Known rows:
J_923: [ -4   2  11 -10   2   9  13   8  -4  -6  23  -8 -23  25   7   5  42  -4
 -10  -6  29 -18  -3  13   2  15  13  14 -13 -11  17  15 -17   6 -11  42
 -18  -2 -18 -21 -20]
J_62: [  7   0 -29   0  24  21   6  16  -4   1  20  -8 -26   6   9  16  35 -10
 -25  -2  35   9  13  17  -9  16  31   7  -6 -19 -12  17 -13  -3  -4  20
 -16  -4 -13 -31 -11]
J_414: [ -6 -20  16  -6  13 -18 -11  -2  10   2  17   5  -2 -15  -8  16  11   8
  14 -15 -17 -12  -1 -12  22 -12 -27   9   6   2 -24 -11  15  -1   3 -29
   7 -12   0 -30   8]
J_675: [ -8 -14  18  -9   0  -6  -3  -5  13  -8   7   3   2 -13  -5  11   6  12
   5  -7 -11 -29  -2  -9  15  -1 -33   7   9   2  35 -10  12  -4   7 -13
  -4  10  15 -37  18]
J_867: [ -1 -15  41   7 -12 -21  10  -3   5   8  -2   7  13 -23 -17   6  -4  15
  32 -11  -9 -10 -12  -1   9 -14 -27   3 -11   5  42  -8   5 -12 -12 -17
   9  12  -3  22  16]
J_753: [  3 -19   2  23   3   5  10  -4   8  10  -5  10  11 -20 -17  13 -18  10
  18  -4  -6  -2  -4   1   5  -7  -7   2  -5   0  42 -12  13  -7  -2 -30
  14  18  14  -2  25]
J_909: [  7 -16  31  13  -8 -26   2   0   6  11   0   3  15 -51 -15  10   3  15
  26 -10 -16   3  -7  -2   2 -17 -28   5  -1   2  23  -8   1 -18  -7 -28
   8  12  -7  27   8]
J_470: [  2 -14  14 -19   5   2   3   3   5 -16  18  12  -7  22  -7  14  21  -9
  10 -18 -19   8  -5  -7 -31  -3  -1  11  -1  -1 -19   5   0  14   7 -10
  -7   7  -3  13  -5]
J_233: [ -6 -16   4   8  -4   0   0   2   0   4  19  -5 -13  14  -8  13  33  -1
   6 -16 -17   5  -4 -14  24   0  -9   8   8  -4 -35  -2   7  -5   2 -16
   1  -8  -6 -11   2]
J_253: [  3 -17  17  11 -12  -2  12  -5   7   8  -3   1  12 -29 -11   6  -2  11
  21 -13  -8 -22 -12  -9   7 -13 -24   0   2   1  49 -15   9  -7  -6 -27
   6  26  10   7  21]
J_929: [ -4   0 -32  13   2  44  10   9  -4   8   5   0 -23  44   7  15  12  -8
 -42  -7  47  -2   3  22   5  33  40   2  -3 -15  14  11 -10  13   0  28
 -12   9   1 -58   2]
J_216: [  2  -1 -23   8   9  19   5  19 -10   4  22  -5 -27  18   3  16  36   2
 -18  -2  43   8  12  15  -4  18  22   8 -16 -15  13  22  -7  -1  -8  20
  -8  -5 -13 -34 -14]
J_571: [ -6  -3 -11   4  -8  16   4  10  -7  11  26  -7 -25  19  11   9  43  -5
 -20 -19  33  -9  -5   5  12  16  13   7  13 -13 -37   3 -15  10  -8  21
 -15   7 -18 -27 -20]
J_642: [  5  -1 -23 -11   7  37   7  17  -7 -12  19   9 -23  30   6  17  25  -7
 -17 -14  37  -3   9  14 -46  26  31   6  -8 -12  -2  18  -7  24  -2  26
 -15  -4  -6 -26 -19]
J_429: [ -3  -1   1   0  18  30   6   8   0  -9  22  13 -28  49   1  17  18 -10
 -13  -3  30   1  -2  25   1  18  48  15 -28 -10 -11  16 -12  23  -4  41
  -4 -14 -19 -36 -20]
J_347: [ -4  -2  -7  -2  -8  21  15   7  -6   0  20 -10 -25  34  12   4  42  -7
 -22 -14  39 -35  -3   2   6  17  14   7   4 -15  16   4 -12  14  -7  32
 -18  17  -7 -41 -12]
J_927: [ 14 -19   9   6  10  11   9 -10  14   0  -9  13  19 -41 -13  14 -27  -2
  22  -2 -18  -2  -5   9 -11  -8   4   0  -1  -2  24 -15   5  10   4 -30
   9  12  12  11  23]

Facts:
J_462: Δ grimal; φ 596; ξ a
J_216: Δ grimal; θ J_311, J_261, J_86; φ 253; ξ a
J_863: Δ grimal; θ J_316, J_248; φ 815; ξ a
J_923: Δ bubo; θ J_86; φ 376; ξ a
J_756: Δ sidres; φ 255; ξ d
J_883: Δ grimal; φ 815; ξ c
J_964: Δ grimal; φ 253; ξ a
J_321: Δ bubo; θ J_286; φ 596; ξ c
J_930: Δ sidres; φ 253; ξ a
J_735: Δ grimal; θ J_929; φ 540; ξ a
J_112: Δ grimal; φ 253; ξ b
J_86: Δ grimal; φ 393; ξ b
J_442: Δ sidres; φ 393; ξ a
J_856: Δ sidres; φ 255; ξ a
J_737: Δ grimal; φ 815; ξ a
J_261: Δ bubo; φ 255; ξ b
J_48: Δ bubo; φ 376; ξ b
J_927: Δ bubo; φ 253; ξ b
J_306: Δ sidres; θ J_209; φ 255; ξ b
J_728: Δ grimal; θ J_488, J_635; φ 393; ξ c
J_209: Δ grimal; θ J_99; φ 393; ξ b
J_535: Δ sidres; φ 815; ξ b
J_939: Δ grimal; θ J_99; φ 376; ξ c
J_312: Δ bubo; φ 540; ξ d
J_328: Δ grimal; θ J_143; φ 540; ξ c
J_402: Δ bubo; θ J_927, J_78; φ 815; ξ a
J_316: Δ sidres; φ 255; ξ c
J_675: Δ bubo; φ 815; ξ d
J_817: Δ grimal; θ J_312; φ 393; ξ b
J_522: Δ grimal; θ J_312, J_728, J_429; φ 540; ξ d
J_845: Δ grimal; φ 815; ξ d
J_553: Δ sidres; φ 815; ξ d
J_560: Δ sidres; φ 376; ξ d
J_52: Δ bubo; θ J_86, J_286; φ 596; ξ a
J_620: Δ bubo; θ J_354; φ 376; ξ c
J_801: Δ bubo; φ 376; ξ d
J_144: Δ sidres; θ J_786; φ 815; ξ b
J_806: Δ bubo; φ 253; ξ a
J_217: Δ sidres; φ 393; ξ c
J_502: Δ sidres; θ J_78; φ 393; ξ c
J_890: Δ sidres; θ J_817; φ 540; ξ c
J_373: Δ grimal; θ J_86, J_786; φ 393; ξ c
J_736: Δ sidres; θ J_834, J_144; φ 393; ξ c
J_476: Δ bubo; φ 596; ξ a
J_151: Δ sidres; θ J_373; φ 376; ξ c
J_786: Δ sidres; φ 815; ξ d
J_893: Δ sidres; φ 815; ξ a
J_211: Δ bubo; φ 393; ξ c
J_164: Δ sidres; θ J_86, J_429; φ 393; ξ b
J_904: Δ grimal; φ 253; ξ c
J_906: Δ bubo; θ J_144; φ 253; ξ c
J_414: Δ grimal; φ 393; ξ d
J_871: Δ sidres; φ 255; ξ b
J_912: Δ sidres; φ 596; ξ a
J_573: Δ bubo; φ 393; ξ c
J_896: Δ grimal; φ 255; ξ c
J_392: Δ bubo; φ 255; ξ d
J_598: Δ sidres; φ 540; ξ b
J_204: Δ sidres; θ J_786; φ 376; ξ b
J_106: Δ grimal; φ 540; ξ b
J_519: Δ grimal; φ 540; ξ d
J_354: Δ grimal; φ 393; ξ c
J_753: Δ bubo; φ 253; ξ b
J_273: Δ grimal; φ 255; ξ d
J_429: Δ bubo; θ J_86; φ 596; ξ a
J_834: Δ sidres; θ J_786; φ 253; ξ b
J_943: Δ bubo; θ J_927, J_286, J_786; φ 815; ξ b
J_529: Δ bubo; θ J_524; φ 540; ξ c
J_929: Δ bubo; φ 255; ξ a
J_867: Δ bubo; θ J_890; φ 376; ξ b
J_253: Δ bubo; φ 815; ξ b
J_143: Δ grimal; φ 255; ξ b
J_466: Δ grimal; θ J_786; φ 393; ξ c
J_449: Δ bubo; θ J_850, J_862; φ 596; ξ a
J_416: Δ bubo; θ J_204; φ 596; ξ b
J_423: Δ grimal; φ 376; ξ c
J_309: Δ sidres; θ J_286; φ 376; ξ b
J_983: Δ grimal; θ J_927; φ 596; ξ c
J_233: Δ grimal; θ J_735; φ 393; ξ c
J_985: Δ sidres; φ 596; ξ c
J_163: Δ grimal; θ J_432, J_157; φ 376; ξ b
J_25: Δ grimal; θ J_306; φ 253; ξ a
J_910: Δ bubo; φ 540; ξ a
J_131: Δ sidres; φ 596; ξ d
J_286: Δ grimal; φ 596; ξ b
J_432: Δ grimal; φ 393; ξ b
J_830: Δ bubo; θ J_261; φ 255; ξ c
J_45: Δ grimal; θ J_856; φ 596; ξ a
J_785: Δ grimal; θ J_306, J_470, J_943, J_862; φ 255; ξ a
J_511: Δ bubo; θ J_890, J_86, J_163; φ 815; ξ c
J_909: Δ grimal; θ J_177; φ 376; ξ b
J_703: Δ bubo; φ 253; ξ a
J_635: Δ grimal; θ J_642; φ 596; ξ b
J_788: Δ bubo; θ J_402; φ 253; ξ b
J_470: Δ sidres; φ 393; ξ c
J_979: Δ grimal; φ 253; ξ d
J_642: Δ sidres; θ J_99, J_373, J_429; φ 253; ξ a
J_62: Δ grimal; θ J_786; φ 253; ξ a
J_588: Δ sidres; φ 255; ξ a
J_841: Δ grimal; φ 253; ξ b
J_745: Δ grimal; φ 815; ξ b
J_571: Δ grimal; φ 376; ξ a
J_646: Δ bubo; θ J_728, J_209; φ 815; ξ c
J_157: Δ grimal; φ 393; ξ b
J_524: Δ sidres; φ 393; ξ a
J_115: Δ sidres; φ 815; ξ c
J_981: Δ bubo; θ J_642; φ 393; ξ a
J_78: Δ bubo; φ 540; ξ c
J_248: Δ bubo; φ 376; ξ b
J_308: Δ sidres; φ 253; ξ b
J_866: Δ bubo; θ J_728, J_730; φ 376; ξ c
J_963: Δ grimal; φ 255; ξ b
J_709: Δ bubo; φ 596; ξ d
J_730: Δ bubo; φ 596; ξ c
J_311: Δ grimal; φ 253; ξ c
J_850: Δ sidres; θ J_86, J_786; φ 540; ξ c
J_827: Δ grimal; θ J_910, J_86, J_470, J_703, J_642; φ 540; ξ d
J_136: Δ grimal; φ 596; ξ b
J_229: Δ grimal; θ J_841, J_786; φ 815; ξ d
J_275: Δ grimal; θ J_983; φ 376; ξ d
J_347: Δ bubo; φ 815; ξ a
J_862: Δ grimal; θ J_164, J_86, J_786; φ 376; ξ d
J_177: Δ grimal; θ J_86; φ 596; ξ c
J_477: Δ bubo; θ J_981; φ 376; ξ b
J_99: Δ sidres; θ J_373; φ 596; ξ a
J_627: Δ grimal; θ J_642, J_502; φ 393; ξ b
J_488: Δ bubo; θ J_99; φ 540; ξ a
J_513: Δ grimal; φ 393; ξ c
J_682: Δ bubo; φ 596; ξ c
J_677: Δ sidres; θ J_866, J_286, J_573; φ 253; ξ a

Rows:
No name comes twice in this set of rows, the named rows included.
[ -1 -11   7   7  15   2  -8   7   4   3  11  14  -7  19 -17  23   8  -1
  -1   3 -12  39   2   4   0  -1  17  12 -18  -1 -39  10   4  -7   4 -11
   7 -18 -13 -13   4] -> J_177
[  3 -14  36   1 -12   0  12  -7   8   7  -3   4  14 -33 -16   9   5  13
  32  -9 -19 -28 -12   1  11 -13 -25   4  -3   3  44 -12  10  -6  -5 -16
  10   5   1  27   8] -> J_477
[  0  -7  25 -20  -4  -9   5   9   2 -11  16   3  -3   1  -8  13  29  -4
  -1  -8 -15   2  -4  -5 -25  -1 -18   9   3   0   0   4   5  -8   6  -4
  -8   1  -4  21  -3] -> J_151
[  5  -9 -10  18 -21   8  -1   8  -1  10  -2  -7  -2  -8  -3  10  22  12
 -21  -5   3  -2  10  -6 -18  13 -18  -2  17  -7  11   8   3 -18  10 -15
  -7  19  13 -29  17] -> J_328
[ 11 -18   4   4  24 -12  12   5   7   1   1  14  21 -34 -14  18 -17  -2
  12  -6  -3  17   4  14 -39  -8 -10   4  -3  -1  34  -9  14 -16  -5 -35
   8  17  10  27  23] -> J_834
[ -4 -16   8  -1  -3 -16 -11  -1  10  -1   8   0   5 -26  -4  14   7  14
   0 -14  -9 -15   3 -10  11  -2 -37   5  21   1  -3  -8   9 -12  11 -24
   1   7  10 -32  10] -> J_845
[ -1 -11  28 -13  10 -13  -8  -2  13  -3  11  -3   5 -39  -5  14  15  10
   8  -9 -24 -20   0  -5  29  -2 -33   8  17   1 -18 -10  14 -13  13 -22
   5 -14   1 -13   4] -> J_275
[  1  -3  -5 -14  19  33   4  12  -5 -10  26  19 -27  41   1  24  16 -15
 -18 -14  30   6   0  18 -30  23  47   9 -15 -10 -28  15  -8  31  -1  26
  -5 -13 -14 -14 -28] -> J_99
[ -2 -11   0  -4  25  19  -4   5   3   3  10  11  -9   0 -16  23  12  -8
  -9  -3 -20  26   1   0  16   7  18   5  -6  -7 -59   2  10   3  11 -17
   7 -21  -6  -9   2] -> J_983
[  2 -13  -8  14  -3  12  -4   3   1   6   5   3  -9  13  -8  14  17   3
 -12  -8  -6  22   6   3  -7   6   4   2   6  -5 -16   6   6 -11   7 -18
  -1   5   4 -28  14] -> J_904
[  8  -1 -29   6   4  37   5  15  -5  -2  18  -3 -24  10   7  16  33  -2
 -21  -4  31  -3  14  16  -3  22  29   6  -4 -15 -10  18 -10  10  -4  15
 -10  -9 -11 -35 -20] -> J_25
[ -1 -14  10   2 -19  -3  -7   0  14 -12 -10  10  13  -7  -3  13  -9  25
   1  -5   0 -17   5   2 -25   4 -30   5   2   4  60   6   3  -4  12  -8
  -9  23  21 -45  21] -> J_312
[  8 -18   9  22 -12 -12   3  -3   7  14  -6  -1  14 -42 -11   9  -2  14
  17 -18  -6  -3  -4  -1  -3 -12 -26  -3  14   1  31 -14   6 -11  -4 -36
   6  30   5  11  13] -> J_745
[  8  -7  -4  -4  -4   2   7  13   1 -15   2  -3   4  -6  -3  11  15   4
 -22   3   5  11  11  11 -65  11 -19   4   0  -6  34  16   1 -21   8  -6
 -16  19  13   0  19] -> J_850
[ -4  -8  31 -13 -17  17   5  -2   5  -8   7  -1  -8   9  -9   9  27   3
   7  -7 -17 -28  -7  -3   6   2 -10   8   3   0   1   3   2   5   9   8
  -4  -5  -4  -1   0] -> J_866

The same things again, as new rows of numbers:
Known rows:
J_217: [-19 -11  17   6   4 -32 -18  10   5   0  -2 -11   0 -15  -6   9  -3   2
   6  -4   0  -9 -25 -59  -2 -14   5]
J_211: [-14   1   9  22  17 -23  -8  13   5  -4  -1  -2  16 -15  -9  26  -2  13
  15  -4  -2  -8 -44 -34  12 -18   5]
J_850: [-23  -3  34  11 -19 -39  -2  26   1  23  -4 -21 -24  11 -33  -9  10  23
   4 -14  -4  21  44 -48 -26   5   1]
J_535: [ 21 -18 -33 -16  -1  31 -19 -31   2  -8   1  18 -31  -1  35  12  10 -12
  -9  18  -2   1  14  -4  17   6   0]
J_354: [-23  -1  28  13  19 -23 -14  19   6  -5 -11   7  14  -9  -8   8  -8   2
  10   2   5 -19 -21 -40  -5  -4   2]
J_620: [-12  16  -4  17   4 -31   6  25  -2  11   1 -13  20  -6 -17  14 -12   1
   5 -29  -3  -3 -37 -14 -20 -18   4]
J_929: [ -5  -6   2  24 -10  -3  19  -7 -16 -10  12 -34  40  -1  -8 -24  13 -20
   3  20  -3  12 -23  21  19  11  13]
J_735: [  3   4  21  11 -21 -33  37  10  -8   0   7 -33  51   0 -18 -51   1  26
 -11   3  11  18  15  41   8  25   5]
J_646: [-12 -11 -19   5  25  -2 -22 -14  -8   1   3  39 -15 -10 -53  28  11 -24
  -8 -13  -3 -14 -13  35 -17   6 -15]
J_728: [-16   4  13  -8  17 -36  -2  15  -1   3  -7  22  11 -13 -28  11 -13  17
  -4 -25   7 -15  -5  -4 -10   3  -4]
J_845: [ -6  -8  -3 -14  12  31 -29 -21  10  -8 -18  47 -38   0   9  31   5 -13
  -6  12  -1 -27 -11  11  -2  -1 -12]
J_883: [-26 -18  19   6  36  11 -30 -17  -3  -2  -5  35 -17  -6 -26   8  11 -23
  -3  13  -1 -16  -7  -2   0   5  -5]
J_930: [ -5 -14  18  -7  -6   6   9 -21 -19  -7  14 -29  23  -8   4 -38   6 -35
   4  26  -1  14  -7   1  -1  12  19]
J_827: [  5  12  11   8 -12   2  -1  21  17  18 -21 -13 -29  13  -6   7   2  45
  -9 -23   3 -13  26  13  -3 -12 -13]
J_25: [ -5   4  10 -17   3   7  19 -10 -20  -4  11   7  35  -3 -23 -35  -6 -22
  -2   7   5  10  10  58  -7  23   6]
J_573: [-19  -2   5  23  18 -29 -12  13   6  -8  -2   7  12 -10 -12  29  -2   2
  11  -3  -3 -12 -42 -31  10 -17   2]
J_906: [-17   3   0   3   8 -11 -10  -3  -7   8   1  12  -3   3 -37  18  11 -30
  -4 -19  -7  -7 -18   9 -40 -10  -6]

Rows:
No name comes twice in this set of rows, the named rows included.
[ 22  10  -2  13 -18   2   4  10  15  -4 -11 -20   4  17  43 -20   1  37
  -9   8  10  -7  -1 -14  14   7   5] -> J_106
[ 29  11 -42 -43 -12  10  23   3  10  -1  -2 -10   4  -5  17  19 -19  37
  -8 -19  11 -24  44 -22  28  19 -10] -> J_209
[-12   0   2  32  -2 -48   0  16   4  13  -5 -16  18   8 -33  12  10  19
  -8 -22  -1  -6 -32   0 -10  -6  -8] -> J_529
[ 14  -6 -18 -17   9  44 -17 -25   6 -14  -5  36 -30   4  33   5   5  -8
  -5  22   3 -10  23  25  16  14  -7] -> J_745
[ -5 -12  11 -18   7  15  11 -25 -21 -10  14  20  19  -9 -22 -35   3 -20
   4  21   2  19  32  58  14  34  -6] -> J_863
[  1   9 -30   2 -19 -31  48   2  -8   3  16 -72  50   0 -42 -14   6  19
  -5  -3   1   1   5   4  38  32   4] -> J_488
[-13   4  15 -22 -15  -9  27  -4 -21  -4  17  26  14   9 -30 -35  -3 -45
  17  16   1  32  33   8  -6  40   4] -> J_62
[-21 -22  13  -2  25  -1 -34 -21  -7   2   1   5 -26  -8 -23  18  17 -33
  -2   9  -1  -7 -21 -17   3  -1   4] -> J_115
[ -5  -5 -23   8  13  32 -36 -20  13  -3  -5  37 -38   5   3  42  11 -23
  -4   3 -11 -18 -21   2   3 -18 -14] -> J_675
[-24  13  30   2  20 -18  -3  23   4   5  -8 -24  17  -3  -3  -4 -11   7
   7  -3   7 -19 -37 -37 -10 -16  14] -> J_423
[ 32  -1 -31 -24 -25   8   6 -10   1   9  -2  -9 -16  12  16   1  -3  14
 -19 -11   6  -2  18  21  -5  -7   6] -> J_306

The same things again, as new rows of numbers:
Known rows:
J_737: [ 16  -1  -6  42 -13 -26  20  29  12  11  11   1 -23 -28  21]
J_86: [ 49   3 -33  31 -13  22 -22   9  15   9  19 -30   1 -23   3]
J_216: [ 17   5  -1   9   3  42 -11 -19  12 -15 -19 -57   7  -3 -45]
J_827: [ -9  71 -31  27   4  13 -65  23   4   5 -11  -2   0  39  18]
J_373: [ 44 -66  -1 -56  36  -4 -10  35   5 -42   0 -13  -4  47   7]
J_316: [ 33 -25   4 -53  14 -16  42 -21   7  -2 -12  41 -23  26  10]
J_845: [ -5  71 -34  50  -1 -29 -29  16 -13   3  23   9 -25  16  53]
J_867: [-20   6  13  21  -6   4 -15   1  33   7  11 -19   1 -23 -15]
J_217: [ 28 -42  -6 -59  12 -26  36 -14 -14  -2  -9  26 -22  24  14]
J_535: [  3   1 -23  32 -11 -13   2  12  23  18  27  14 -32 -47  17]
J_78: [ 25 -25  26 -58  11 -26  42  -9  14   7 -19  28  12  27  17]
J_275: [-34  73 -18  35  11  -1 -48   3  -7 -10   2  -3 -14  36  15]
J_347: [ 10   5   4  17  -7 -32  17  24  17  15  21  -4 -11 -43  27]
J_423: [ 37 -25  18 -34  14 -21  51 -20   6 -20 -19  17 -11  44   8]
J_788: [-34  10  24  14  -7  20 -13 -35   9  -3   7 -37  16 -17 -39]
J_985: [ 24 -42  -3 -73   2   5  30 -23 -47   9 -26  35  19  25   0]
J_906: [ -4 -33  40 -63  27  -7  27 -40  -1 -27 -17 -16   8  44 -23]

Rows:
No name comes twice in this set of rows, the named rows included.
[-27  79 -29   5 -10  14 -42 -10 -59  23  13   2  42  13  24] -> J_709
[  9 -57  17 -41   5 -34  12   4  -4 -13 -40   0 -25  50   5] -> J_728
[ -6  -1   8  31 -11   9  -3  26  17   3 -22  10  -1 -12 -13] -> J_735
[ -8  69 -34  25  33  28 -65  27   5 -32  32 -23  -2  39  13] -> J_862
[ 30   8  -7  -7  13  25 -26  17  53   7   2 -47   8 -19 -16] -> J_923
[-23  96 -16  19  10  -9 -24 -18  -7   6  25  -3   6  16  28] -> J_801
[ 17 -36  26 -59  16 -32  22   3  25   2 -24  13  -5  36   9] -> J_830
[-31 -27  -5  29  28   0 -26  56  18 -37  56  17 -18 -41   8] -> J_144
[-39  -2  24  11 -15  -8 -14  22  26  25 -31   0   1 -16 -15] -> J_488
[-28  74 -21  37   1   6 -55  19  -3   8 -11   8   1  34  17] -> J_522
[-26  69 -41   5  -3  23 -47 -15 -66  21   6  24  19  14  14] -> J_131
[ -9  -5  11  26  -1   2  -3  25  19  -3 -15  -6  -4 -13 -11] -> J_785
[-21  80 -28  22   4 -36 -33  20  -4  16  32   6 -18   8  60] -> J_675

